Here is a tiny trained network, its code and every weight. The questions are about switching its units off for an input and a class, where a switched-off unit gives its printed mean instead of its output.

import numpy as np


def w(rows, s, z=0):
    codes = np.array(rows[::2]) - 128.0
    scale = np.full(codes.shape[1], s)
    scale[-1] = z or s
    return codes * scale


def f(y):
    return y / 2 * (1 + np.tanh(0.7978845608 * (y + 0.044715 * y**3)))


def log_softmax(a):
    a = a - a.max(-1, keepdims=True)
    return a - np.log(np.exp(a).sum(-1, keepdims=True))


def net(x, mask):
    res = np.array(x, float).reshape(1, 6) / 4 @ E
    y = f(res @ A[0][:, :-1].T + A[0][:, -1])
    res = res + np.where(mask, y, B[0][:, -1]) @ B[0][:, :-1]
    return log_softmax(res[-1] @ U[:, :-1].T + U[:, -1])


A, B = {}, {}
E = w([
[119,180,86,129,68,161,194,85,128,178,103],'x0',
[128,132,128,123,129,126,123,127,129,132,130],'x1',
[95,163,161,180,154,70,187,116,136,128,195],'x2',
[129,129,129,124,126,124,127,126,128,127,127],'x3',
[128,125,122,132,131,125,131,126,128,124,124],'x4',
[155,154,149,154,129,142,114,104,254,99,113],'x5',
],0.022)
A[0] = w([
[130,105,148,143,153,107,73,155,123,105,145,217],'neuron 0',
[117,117,162,134,165,91,121,145,127,95,159,105],'neuron 1',
[130,107,113,122,125,114,133,138,38,154,146,246],'neuron 2',
[124,164,96,135,94,148,156,103,140,152,107,145],'neuron 3',
[103,159,134,144,120,116,165,111,135,149,134,78],'neuron 4',
[119,111,148,145,130,91,129,123,130,119,167,89],'neuron 5',
[171,158,144,152,136,143,114,97,252,100,112,149],'neuron 6',
[134,80,173,121,171,104,83,150,122,80,146,238],'neuron 7',
[84,173,159,170,158,67,184,112,133,127,208,146],'neuron 8',
[129,161,115,143,100,159,146,92,115,154,108,195],'neuron 9',
],0.016,0.014)
B[0] = w([
[150,110,90,111,194,121,99,153,133,122,124,202],'neuron 0',
[109,133,140,150,156,142,135,149,171,128,147,177],'neuron 1',
[56,138,113,99,157,136,124,131,87,143,129,236],'neuron 2',
[118,132,169,113,96,114,112,99,113,126,120,201],'neuron 3',
[135,145,121,160,109,114,139,95,103,123,159,165],'neuron 4',
[109,157,135,154,142,153,143,136,153,130,151,158],'neuron 5',
[209,112,138,152,87,122,121,119,195,103,118,252],'neuron 6',
[140,100,113,131,213,134,94,182,143,117,124,227],'neuron 7',
[129,188,137,221,133,115,158,136,130,138,249,244],'neuron 8',
[114,139,142,85,94,130,152,116,131,141,98,205],'neuron 9',
],0.016,0.034)
U = w([
[94,24,73,44,198,148,43,197,46,129,62,177],'0',
[38,144,114,164,219,134,132,214,100,158,210,103],'1',
[236,7,88,97,140,140,58,186,192,85,31,112],'2',
[202,124,140,201,156,127,135,201,230,96,193,32],'3',
[32,120,109,26,44,175,162,129,49,191,6,254],'4',
[52,188,127,145,69,121,229,99,4,192,201,100],'5',
[175,98,200,63,3,140,120,82,178,120,2,170],'6',
[189,177,198,190,11,99,178,65,150,121,179,53],'7',
],0.007,0.0058)

Each question gives the input, the list of numbers given to net, and the class t.
The units are the neurons (one row each of A and B). Each row of codes is followed by its name. A weight is (code - 128) times the scale printed after its matrix; where a second scale follows, it is the last column's (A, B and U).
mask holds one flag per neuron, in row order. A switched-off neuron (its flag False) gives its mean, the last column of its row in B, instead of its output. The means were averaged over made-up inputs and are rounded, as every weight is.
A unit's drop is (log p(t) with every unit on - log p(t) with that unit switched off) / (log p(t) with every unit on - log p(t) with every unit switched off).
The circuit of an input: a set's keep is (log p(t) with only the set's units on - log p(t) with every unit switched off) / (log p(t) with every unit on - log p(t) with every unit switched off). Starting from all 10 units, units are removed one at a time, each time the one whose removal leaves the highest keep (on an exact tie, the one counted first), for as long as the keep stays at least 0.8.
units of the circuit, in order: the units of the circuit, biggest drop first
unit that matters most: the unit with the biggest drop
k most important neurons: the k neurons with the biggest drops, biggest first
drop of u: that unit's drop, to one decimal
input [5,5,-1,3,7,8], class 6: unit that matters most : neuron 8
input [-3,6,-7,-5,8,-1], class 0: units of the circuit, in order : [neuron 6; neuron 8]
input [-8,-3,-4,8,-8,-1], class 0: 2 most important neurons : [neuron 6; neuron 8]
input [1,-5,-3,-3,-8,-6], class 4: 2 most important neurons : [neuron 8; neuron 7]
input [1,-3,2,-7,0,-7], class 5: 2 most important neurons : [neuron 7; neuron 0]
input [-3,-8,-6,-3,1,-2], class 0: 2 most important neurons : [neuron 8; neuron 6]
input [4,0,-1,8,6,-4], class 4: drop of neuron 8 : 0.6
input [0,8,-4,-1,7,1], class 2: drop of neuron 8 : 1.0
input [7,-6,-4,-5,6,8], class 6: drop of neuron 8 : 0.2
input [-8,-4,-2,5,-5,2], class 2: drop of neuron 8 : 0.6
